(in the rows, 128 means zero)
Facts:
{begrogre boben bokezo brekli breru bretrol dolom doskir drasa droplek drudroves drustom flepi gatreskom gekik gidrun gogrim grogi groror klebre kledram kloplas klosuk meplan mibram midiges misokli muklun naflu nagragem nistuk pebrim puro ragal raklu riruko rovur rugrim ruza setrik sikilar skezon skibe susisto sutrabus teno tibas tida tostim trazos treme tritu vetram vitur vopan vuti zeril zeven zitumum zizo zotrule} π 371
{bodra buduplos buloruk buzon drosku fufus gavigir graplan gulil klonus kobrum lidefus muplan nadam nere pigro pitra skizal sostil stifek tebor treplim tristum trobras vapem vistedrur zabropal} π 302
{breper brepo klapan klebifli kluvuk pamo pilil pludaki pogin ruskem sadrol soflil trumi} π 996
{brolun drovun dugrar fliples gelomo grinun grutra keskugi klabra klogri midron rasto stasus stobir stonun susen tezubri vuplonur zikos} π 430
{destor drase gragri kobror mago pitrar pones riskem rugrubrim skobokan skolo stustukli supil tiplipin} π 844
{drune fetri logral stodak tibuva voklo} π 266
begrogre ψ: tritu
brekli ψ: gragri midron treme gavigir
breper ψ: soflil skezon lidefus grogi teno
buduplos ψ: stasus setrik muklun fliples
buzon ψ: zeven tibas pitra ruza zabropal trazos teno
drasa ψ: tibuva setrik rugrubrim stobir
drase ψ: pludaki droplek groror
drosku ψ: puro vuti gulil
drune ψ: drudroves pebrim klosuk supil klapan flepi
fetri ψ: gekik tida boben gulil trazos
fufus ψ: kluvuk kobror zabropal vetram
gatreskom ψ: rovur
gelomo ψ: voklo klebre treme breru
graplan ψ: stodak treme groror
keskugi ψ: klonus gidrun
klabra ψ: sadrol tostim pitrar rovur gulil gavigir
klebifli ψ: brolun brepo
kledram ψ: grinun dugrar
klogri ψ: rugrubrim tida doskir lidefus bodra
kloplas ψ: grinun ragal pebrim naflu
kobrum ψ: breru
logral ψ: stasus muplan drovun tritu
mago ψ: kluvuk dugrar misokli drustom drovun
meplan ψ: treme flepi
mibram ψ: klonus ruza brepo skobokan
midiges ψ: tostim puro stonun pitrar
nadam ψ: voklo kluvuk destor trumi
nistuk ψ: grinun tibas tezubri
pamo ψ: drustom nagragem klapan fliples naflu
pigro ψ: pludaki vistedrur sutrabus
pilil ψ: klonus stodak treplim lidefus
pogin ψ: sadrol vistedrur dolom susisto naflu
pones ψ: skobokan
raklu ψ: tibuva destor tida nagragem
rasto ψ: zeven soflil treplim sutrabus
rugrim ψ: voklo vistedrur nere fliples
sikilar ψ: gidrun groror grogi zabropal
skibe ψ: stasus pitra doskir
skizal ψ: soflil gogrim fliples tritu flepi
skolo ψ: skezon sostil nagragem drovun
stifek ψ: kobror misokli
stustukli ψ: breru
susen ψ: tibuva stasus puro stonun muklun
tebor ψ: stodak
tiplipin ψ: midron trazos trumi
trobras ψ: soflil ruskem grutra gavigir
vitur ψ: dolom brepo riskem
vopan ψ: bretrol dolom riruko
vuplonur ψ: tibuva drudroves
zeril ψ: nere bokezo
zikos ψ: tostim kobror doskir buloruk
zitumum ψ: klonus vapem
zizo ψ: gidrun tristum naflu
zotrule ψ: tristum pebrim sostil tezubri sutrabus

Known rows:
drosku: [128 114 103 117 112 208 143 171 112 139 140 134 114 139 124 128 113 223
 154 127 117 134 101 121 123 140 113 121]
tida: [112 113 132 130 128 105 112 133 115 134 150 116 115 122 124 123 116 105
 122 139 124 116 107 112 136 128 135 123]
riskem: [124 187 121 129 136 101 161 108 201 138 107 119 127 119 124 118 202 106
 120 123 150 116 133 190 102 118 121 137]
tebor: [126 121 101 114 112 187 128 169 123 154 138 143 114 132 119 140 118 226
 148 118 111 135 100 118 136 130 112 122]
teno: [114 111 131 134 125 103 113 127 121 135 143 119 119 121 126 124 120 106
 121 139 119 120 104 115 141 125 131 121]
nagragem: [115 114 129 129 124 103 113 129 123 132 134 125 114 122 124 121 117 108
 121 138 126 120 106 115 142 131 127 124]
pamo: [209 116 125 119 188  98 109 108 145 105 108 152 188 134 124 116 118 105
 131 121 151 117 132 120 102 125 134 143]
muplan: [125 142 102 118 110 144 125 156 116 150 121 165 114 138 123 150 126 197
 152 137 140 142 105 129 118 139 114 123]
drase: [115 154 129 139 144 122 184 109 215 135 105 112 127 119 120 116 181 117
 122 117 113 117 114 178 106 119 130 150]
riruko: [114 114 127 135 125 102 113 127 121 134 142 118 116 122 124 117 120 103
 122 141 121 120 104 113 138 131 130 125]
ruza: [112 114 126 135 121 102 112 127 121 135 151 118 116 120 126 122 119 107
 119 137 124 121 103 114 135 127 139 126]
soflil: [226 140 116 118 195 104 114 107 134 104 106 143 179 132 122 117 115 105
 137 118 139 121 145 133 104 118 128 123]
zeril: [114 112 135 143 126  98 127 129 128 128 143 117 114 123 120 118 111 104
 121 119 110 120  99 115 158 134 144 139]
stodak: [172 209 117 112 119 104 126 158 107 109 147 135 120 123 125 228 110 104
 123 121 112 117 171 122 109 125 113 120]
klebre: [114 114 119 136 125 102 111 133 117 133 149 115 116 121 126 124 124 105
 121 133 115 123 106 116 144 136 132 124]
klosuk: [114 113 126 134 124 105 114 126 120 132 142 119 116 123 126 118 120 106
 122 137 117 120 106 113 141 132 128 123]
begrogre: [114 109 135 128 122 100 129 130 130 138 129 127 118 119 119 120 113 104
 123 118 113 119 102 116 167 130 149 132]

Rows:
No name comes twice in this set of rows, the named rows included.
[112 115 140 148 123 101 119 121 131 132 150 116 122 120 122 120 114 105
 122 120 113 121  97 115 155 119 148 133]	sikilar
[114 111 149 132 131 100 123 133 121 138 147 114 116 120 121 125 112 103
 124 118 116 119 104 114 155 124 156 136]	skibe
[223 117 124 126 196 101 112 105 135 105 103 125 183 126 124 119 117 105
 126 121 154 118 125 127 107 125 156 149]	klebifli
[116 120 103 115 111 189 133 172 108 147 145 127 112 137 119 155 129 215
 143 117 129 190 101 138 140 189 111 123]	kobrum
[112 164 143 126 150 100 158 107 187 141 109 113 133 121 123 132 188 102
 122 124 150 118 116 224 104 120 120 123]	kobror
[112 112 126 138 122 101 134 131 129 125 132 123 115 120 122 115 115 107
 121 117 112 123 100 116 165 142 135 141]	rugrim
[233 113 126 128 192 100 110 109 141 106 105 136 179 135 125 116 116 103
 125 121 142 118 126 122 103 130 135 153]	pogin
[224 123 119 130 199 102 115 106 145 102 105 123 193 124 122 117 117 111
 129 120 119 119 124 129 104 118 174 141]	pilil
[115 157 132 140 135 126 170 110 211 140 114 114 135 119 122 116 182 115
 116 117 139 116 116 181 103 119 140 160]	pones
[123 117 103 117 112 189 144 159 119 141 126 150 114 140 119 129 113 218
 151 123 112 140  97 119 134 138 112 122]	trobras
[111 116 125 120 121 107 117 130 127 143 124 137 119 122 125 125 121 105
 124 126 123 121 113 113 152 128 131 122]	tritu

The same things again, as new rows of numbers:
Known rows:
muklun: [119 122 122 102 112  86 159 165 101  95 148  93 146 134 155 178 126 114
 188 109 125 120 145 121 156  83 119  68 129 143 113 108]
raklu: [105 119 115 100 124  88 164 144 108  97 131 109 139 120 155 180 127 123
 192 109 120 118 140 130 156  56 115  79 114 132 116 116]
brekli: [101 130 115  93 126  85 176 150 102  79 134  80 142 113 137 171 131 119
 206 105 124 121 138 123 152  60 109  80 117 143 125 121]
riskem: [113 133 127  96 156 136 172 206 127 105 154  75 136 166 107 177 105  83
 143 121 134 139 132 161 164  53 113 101 160 135 122 108]
klebre: [116 127 120 100 115  89 163 165  96  95 149  79 150 132 148 180 123 113
 196 107 126 121 145 118 152  87 116  78 134 145 113 110]
pilil: [120 141 142  99 170 149 179 160  93  92 151  77 123  57  91 174 147  82
 189 105 107 106 144 158 164  69 124 127  71 116 124 126]
setrik: [119 124 121 102 112  87 162 163  99  96 149  92 145 130 153 179 125 112
 189 109 125 120 145 120 156  86 118  71 130 142 111 110]
drasa: [106 123 118  98 123  87 164 144 107  95 132 112 139 119 156 179 130 123
 190 109 121 118 140 130 158  52 117  75 112 132 117 115]
tostim: [116 130 116 101 120  87 158 173  90  90 143  81 152 127 155 174 119 118
 188 111 124 122 145 119 146  80 120  73 125 148 113 119]
tritu: [119 111 128 101 104  86 165 163 119  98 149  94 140 128 146 180 135 111
 197 108 123 117 139 119 159  90 110  71 131 136 105 105]
zabropal: [137 119 121  91 153 131 158 173 132  87 157  67 136 181  93 175  73 119
 191 141 158 122 155 124 159  89 118 114 114 114 105 136]
teno: [117 126 119 100 113  91 163 169  99  95 149  85 150 121 150 180 124 112
 194 108 121 121 145 118 152  87 114  76 128 143 107 117]
gogrim: [117 123 121 100 112  90 164 166 100  95 149  86 147 125 146 178 125 111
 193 108 124 120 144 121 155  89 113  70 132 143 109 110]
sadrol: [136 120 135 113 166 139 157 184  77  98 151  50 134  78  93 167 131  81
 177 110 120 103 148 151 160  98 133 110  94 126 134 106]
gulil: [140 126 119  93 159 125 154 170 122  80 154  66 135 179  95 169  69 122
 182 143 167 123 159 128 162  81 126  99 114 121 116 132]
drase: [ 98 131 123  89 165 136 183 191 141  96 139  79 127 146  96 171 112  89
 155 119 129 138 125 166 164  34 101 109 146 127 127 117]
tibas: [116 124 116 102 115  91 161 169  96  98 146  81 150 124 147 179 118 110
 194 107 123 121 147 120 150  88 113  75 131 143 107 116]

Rows:
No name comes twice in this set of rows, the named rows included.
[138 125 124  91 154 130 160 164 129  86 163  76 134 179  97 179  72 115
 188 139 163 122 161 128 164  86 123 104 117 116 106 132]	vapem
[100 148 116  93 129 103 173 138  93 100 144 118 143 103 160 193 115 114
 195 103 117 118 154 138 151  57 116  85 110 133 102 136]	mibram
[102 134 110  97 130  96 167 140  91 100 135 106 144 108 150 185 111 113
 193 105 123 118 151 134 152  58 115  75 118 137 114 123]	vitur
[137 114 137 114 161 140 159 180  83 103 152  52 130  81  90 169 136  78
 179 110 121 103 146 149 164 101 130 110  96 121 133 101]	klapan
[114 135 119  97 116  97 166 166  91  97 152  88 149 116 148 183 114 106
 194 106 122 120 151 125 150  88 113  73 129 146 101 121]	gidrun
[123 112 116  88 162 129 163 149 138  88 142  76 130 179  89 177  76 128
 197 140 156 119 150 130 162  67 114 123 104 102 115 134]	nadam
[118 131 118 101 118  86 157 169  89  90 144  88 147 125 159 174 121 117
 183 111 125 121 147 123 151  79 123  68 126 148 115 114]	puro
[102 114 102 101 129  95 166 146  97 103 128  93 144  96 132 180 104 111
 201 104 122 114 147 133 151  71 104  72 122 135 115 118]	kloplas
[ 98 128 121  91 165 135 178 193 140  97 135  78 131 154 104 171 111  94
 151 120 126 139 124 163 162  30 105 117 142 125 128 117]	tiplipin
[130 106 124  92 154 125 161 138 153  89 142 102 117 177  94 177  86 127
 188 141 160 119 149 134 176  59 119 103 102  99 118 120]	buduplos
[115 130 114 102 121  91 161 162  87  98 148  87 150 119 148 182 111 109
 189 106 129 117 153 126 152  86 117  65 133 147 112 115]	dolom

Now the same things, written a new way:
Known rows:
gekik: [102 110  97 106  74 127 106 120  92 125 151 136 125 128 106 113 132 167
 120 150 110  99 149 106 120 142 142 124 123 127 141 132 116 128 113 117
  95 127  84]
tiplipin: [137 157 154 148 103 147 107 123 143  96 116 146 150 133 128 175 157 110
 160 122 165 209  96 137 126  89  95 154 126 170 135 133 117 118 198 109
 158 148 153]
trumi: [106  97  76  80  28 135  90  98 113 123 155 131 146 152 124 124  77 124
 134 124 132 147 123 113 113 136 148 143  83 127 130 106 129 127  93 101
 157 110  75]
ragal: [111 104 110  99  85 112 107 122 131  99 148 136 166 148 132 142 123 106
 147 127 121 161 119 126 119 124 119 134 111 132 107 128 112 121 130 126
 153 128 113]
buzon: [134 126 119 145 127 136 140 117 120 166 113  91  95 123 149 100  52 149
  99  94 134  94 127  93 117 125 129 140 109 124 137  92 163 105 107 126
 126  70 104]
zeven: [123 136 133 129 138 121 130 141 115 126 135 135 135 115 115 124 160 141
 138 132 108 103 137 131 131 121 125 110 136 120 130 144 115 146 131 132
 127 151 131]
bokezo: [111 114 100 113 106 126 113 114  91 137 152 138 117 125 102 102 153 176
 123 160  99  75 155 104 125 143 143 112 133 117 148 138 117 142 122 122
  90 131  96]
keskugi: [119  80 109 154  53 143 105 120 121 128 150 122 131 186 168 132  79 113
 109 165 176 226  84 142  88 138 138 149 127 159  70 137 123 128 117 134
 130  81 108]
kobrum: [145 126 175 135 209 139 161 128 178 112 120 101 107 134 157 110  85  45
 128  75 174 158 141 126 160 142 139 136 122 122 154  93 181 108 105 129
 145  45 159]
fufus: [129 144 146 144 177 127 156 134 155 166  91  88 108 118 160 122  71 111
 119  62 149 112 118 114 137 116 100 142 125 126 126 100 154  98 130 131
 162  89 142]
kobror: [109 133 124 129  71 132 114 116 105 111 147 150 155 148  99 143 167 143
 147 139 131 145 112 113 127 124 118 136 118 138 148 138 109 127 155  98
 133 171 114]
tostim: [ 92 125 118 105  82 124 108 130 110 128 149 131 134 131 109 125 136 152
 138 135 117 115 132 109 119 127 126 133 118 129 137 141 107 116 110 115
 119 137 105]
stustukli: [137 143 161 133 133 159 115 108 145  73 158 154 130 150 116 149 169  89
 147 146 187 197 131 123 148 118 129 147 144 166 181 134 138 134 176 100
 116 106 159]
bretrol: [109 120 109 110 108 116 112 120 109 119 158 133 137 127 111 117 145 151
 124 148 102 102 137 117 128 133 135 121 126 130 131 138 118 139 115 124
 115 132 110]
sutrabus: [120 113 105 110 103 123 107 116 106 126 157 135 132 123 119 115 145 158
 128 151 101  98 144 111 122 133 128 114 136 121 131 131 116 136 133 124
 114 139 107]
vitur: [122 130 134 140 142 125 131 142 142 105 143 136 143 141 149 149 112 105
 138 132 157 185  97 151 125  93 106 127 130 183 109 133 130 115 162 133
 142 107 156]
bodra: [134 125 132 128 172 114 173 131 128 158 108 102 107 127 131  99  93 130
 110  82 101  58 141 112 140 149 160 111 111  81 142 101 154 119  75 129
 133 116 113]

Rows:
No name comes twice in this set of rows, the named rows included.
[126 101  98 146 142 131 163 131  67 176 156  97  62 138 116  51 101 211
  70 121  90   5 150  84 122 161 218  92 120  93 156 105 173 134  71 121
  84  79  69]	klonus
[107 107 141  99 123 142 119 119 146  89 182 140 132 149 105 109 155  96
 139 136 146 141 162 115 143 153 158 122 134 129 158 138 137 143 105 110
 102  99 129]	breru

The same things again, as new rows of numbers:
Known rows:
vistedrur: [ 92 102 177 133 111 125  78 126 129 112 171  79 127 133  77]
stodak: [ 86 105 170 155 105 118 101  91 129 111 162  82 134 127  62]
susisto: [ 84 108 171 145 109 104  81 152 123 113 186 103 133 125 125]
meplan: [ 91 113 173 131 118 103  95 144 130 126 174 121 153 135 119]
flepi: [ 77 104 178 146 113 107  83 151 126 117 178 105 144 126 125]
treme: [ 76 106 176 148 110 106  83 151 126 126 182 107 142 124 116]
tida: [ 76 105 179 147 108 105  85 153 132 115 178 107 130 127 125]
boben: [ 74 109 179 149 106 103  85 155 133 117 179 107 123 126 120]
kledram: [ 92 111 173 127 120 106  96 141 126 118 169 116 160 135 130]
skezon: [ 76 105 174 147 109 108  84 152 125 115 175 105 141 124 125]
riruko: [101 113 158 135 103  96  74 142 105 114 203  96 119 120 131]
stobir: [ 95 111 182 152  80 128  88 115 156 106 187  92 139 143 123]
zotrule: [ 92 114 170 129 118 107  94 143 125 121 168 119 158 134 124]
klapan: [ 77  75 164 121 148 108  82 132 123 123 139  63 110 122  71]
stasus: [ 95 114 180 152  81 131  86 114 154 109 187  95 141 144 119]
nere: [111 104 182 143 132 130  83 140 134 108 177  77 127 137  71]
zabropal: [ 82 101 179 133 104 124  81 125 130 111 165  80 129 133  75]

Rows:
No name comes twice in this set of rows, the named rows included.
[ 94 115 181 153  78 127  87 115 155 109 188  96 131 143 119]	stonun
[104 110 175 136 110 110 113  82 140 113 158  94 125 143  68]	fetri
[111  88 185 131 116 102 124  68 123 150 170  84 144 144  40]	stustukli
[ 93 112 176 127 122 103  98 143 131 118 169 118 152 138 128]	begrogre
[ 77  98 179 150 113 100  81 150 128 134 191 108 148 127 112]	klebre
[ 95 113 173 119 112 121  89 118 131 124 159  99 141 140  68]	graplan
[ 71  84 162 126 140 108  80 135 124 133 140  70  91 117  57]	ruskem
[ 91  98 180 151 109 116 103  87 137 101 163  79 123 134  75]	tibuva
[ 74 106 171 149 100 103  88 159 126 113 176 102 144 130 117]	ruza
[ 86  88 157 107 148 105  93 131 125 133 130  80 115 130  59]	breper
[ 98 106 169 151  58 110  99 135 153  96 198  75 161 164 107]	brolun
[ 96 112 179 152  83 131  86 111 150 108 186  93 150 143 122]	drovun
[111 104 180 132 111 111 127  77 123 122 147  83 121 137  52]	tiplipin
[ 91 118 175 130 112 100  97 146 136 122 172 122 129 137 122]	midiges
[107 102 170 134  93 105 141  94 125 113 143  73 141 152  41]	pones

